Here is a tiny trained network, its code and every weight. The questions are about switching its units off for an input and a target symbol, where a switched-off unit gives its printed mean instead of its output.

import numpy as np


def w(rows, s, z=0):
    codes = np.array(rows[::2]) - 128.0
    scale = np.full(codes.shape[1], s)
    scale[-1] = z or s
    return codes * scale


def f(y):
    return np.maximum(y, 0)


def softmax(a):
    e = np.exp(a - a.max(-1, keepdims=True))
    return e / e.sum(-1, keepdims=True)


def log_softmax(a):
    a = a - a.max(-1, keepdims=True)
    return a - np.log(np.exp(a).sum(-1, keepdims=True))


def net(x, mask):
    ids = ['αζπσφψ'.index(c) for c in x.split()]
    T = len(ids)
    res = E[ids] + P[:T]
    r = res
    for j in range(2):
        rows = slice(2 * j, 2 * j + 2)
        q, k, v = (r @ M[0][rows].T for M in (Q, K, V))
        z = softmax(np.where(np.tri(T) > 0, q @ k.T / 2**0.5, -1e9)) @ v
        o = O[0][rows]
        res = res + np.where(mask[j], z, o[:, -1]) @ o[:, :-1]
    y = f(res @ A[0][:, :-1].T + A[0][:, -1])
    res = res + np.where(mask[2:14], y, B[0][:, -1]) @ B[0][:, :-1]
    return log_softmax(res[-1] @ U[:, :-1].T + U[:, -1])


Q, K, V, O, A, B = {}, {}, {}, {}, {}, {}
E = w([
[85,201,97,181,146],'α',
[168,123,141,171,161],'ζ',
[187,179,84,135,116],'π',
[129,104,63,176,136],'σ',
[89,160,52,226,43],'φ',
[179,53,4,109,141],'ψ',
],0.024)
P = w([
[33,150,175,12,62],'0',
[50,123,186,135,36],'1',
[77,139,170,143,68],'2',
[98,155,157,150,97],'3',
[121,163,129,157,115],'4',
[136,173,118,169,139],'5',
[159,179,107,178,159],'6',
[172,180,87,191,178],'7',
[198,180,75,197,200],'8',
[210,194,58,206,216],'9',
[235,178,20,209,226],'10',
],0.011)
Q[0] = w([
[83,118,111,229,76],'head 1',
[151,118,45,252,70],'head 1',
[99,167,88,120,91],'head 2',
[142,158,82,131,120],'head 2',
],0.015)
K[0] = w([
[188,168,72,170,245],'head 1',
[203,163,70,255,205],'head 1',
[142,112,91,178,209],'head 2',
[184,170,105,227,165],'head 2',
],0.0095)
V[0] = w([
[147,194,138,146,135],'head 1',
[9,121,131,156,194],'head 1',
[112,128,106,158,54],'head 2',
[64,139,160,112,155],'head 2',
],0.014)
O[0] = w([
[12,110,178,14,62,153],'head 1',
[20,158,30,173,196,79],'head 1',
[151,174,118,44,144,245],'head 2',
[163,35,94,90,184,33],'head 2',
],0.011,0.012)
A[0] = w([
[194,77,48,47,129,253],'neuron 1',
[13,131,163,79,103,33],'neuron 2',
[215,66,106,93,255,55],'neuron 3',
[168,219,227,137,180,130],'neuron 4',
[168,137,171,204,114,132],'neuron 5',
[154,237,102,129,161,88],'neuron 6',
[100,113,116,215,56,180],'neuron 7',
[97,180,158,191,114,166],'neuron 8',
[165,49,138,105,172,172],'neuron 9',
[182,129,161,115,78,40],'neuron 10',
[116,166,87,202,195,83],'neuron 11',
[118,86,59,117,80,109],'neuron 12',
],0.0099,0.006)
B[0] = w([
[78,145,185,119,106,249],'neuron 1',
[171,95,139,37,137,190],'neuron 2',
[120,83,2,145,144,173],'neuron 3',
[116,69,128,172,157,185],'neuron 4',
[130,98,125,58,140,171],'neuron 5',
[120,116,85,187,133,233],'neuron 6',
[147,83,213,109,188,180],'neuron 7',
[140,138,77,92,172,189],'neuron 8',
[162,147,151,69,186,147],'neuron 9',
[130,125,30,104,131,202],'neuron 10',
[149,47,108,162,3,172],'neuron 11',
[65,130,141,147,158,169],'neuron 12',
],0.0091,0.016)
U = w([
[139,52,123,127,153,80],'α',
[168,96,212,161,208,254],'ζ',
[187,104,160,139,59,129],'π',
[136,86,125,225,58,115],'σ',
[162,227,111,153,157,108],'φ',
[253,76,79,140,193,112],'ψ',
],0.007,0.0092)

Each question gives the input, a string of symbols that net reads in full, and the target symbol t.
The units are the heads (2 rows each of Q, K, V and O) and the neurons (one row each of A and B). Each row of codes is followed by its name. A weight is (code - 128) times the scale printed after its matrix; where a second scale follows, it is the last column's (O, A, B and U).
mask holds one flag per unit, heads first, then neurons. A switched-off unit (its flag False) gives its mean, the last column of its rows in O or B, instead of its output. The means were averaged over made-up inputs and are rounded, as every weight is.
A unit's drop is (log p(t) with every unit on - log p(t) with that unit switched off) / (log p(t) with every unit on - log p(t) with every unit switched off).
The circuit of an input: a set's keep is (log p(t) with only the set's units on - log p(t) with every unit switched off) / (log p(t) with every unit on - log p(t) with every unit switched off). Starting from the 12 units with the biggest drops (on a tie, the unit counted first), units are removed one at a time, each time the one whose removal leaves the highest keep (on an exact tie, the one counted first), for as long as the keep stays at least 0.8.
circuit, biggest first: the units of the circuit, biggest drop first
unit that matters most: the unit with the biggest drop
k most important neurons: the k neurons with the biggest drops, biggest first
which heads matter: for each layer, one digit per head in row order, 1 if its drop is at least 0.15 and else 0, layers parted by /
drop of u: that unit's drop, to one decimal
input ψ ζ ψ π ψ, target π: circuit, biggest first	[neuron 1; head 1]
input ψ φ φ φ π, target π: circuit, biggest first	[head 1]
input ψ ψ φ ψ, target φ: which heads matter	01
input ψ ζ φ σ, target σ: circuit, biggest first	[head 1; neuron 11]
input φ σ ψ φ ψ α ψ, target α: circuit, biggest first	[neuron 1; head 1]
input ψ π φ ψ σ ζ ψ ψ α ψ, target α: which heads matter	11
input σ ψ ψ ζ σ α ψ ζ ζ ψ, target ζ: which heads matter	11
input ψ α ψ σ ψ ζ ψ, target ζ: which heads matter	01
input ψ σ σ ψ π φ π ψ ψ ψ φ, target ψ: circuit, biggest first	[head 1; neuron 1; neuron 5]
input α φ ψ φ α, target α: circuit, biggest first	[head 1; neuron 2]
input ψ α ψ φ φ ψ π ψ, target π: circuit, biggest first	[head 1; neuron 1]
input ψ ψ π ψ ψ φ π σ φ α φ, target α: 2 most important neurons	[neuron 2; neuron 7]
input ψ π ζ ζ π π ψ ζ φ, target ζ: which heads matter	11
input φ ψ ψ φ ψ ψ π ψ σ ψ, target σ: which heads matter	01
input ψ φ π φ ψ ψ ψ π π, target π: which heads matter	10
input φ α ψ ψ π φ ζ ψ σ, target σ: unit that matters most	neuron 11
input φ ψ α α σ α φ, target α: drop of neuron 2	0.3
input ψ ψ φ ψ π φ, target π: drop of head 1	1.6
input π ψ π φ π σ ζ φ, target ζ: drop of head 2	0.2
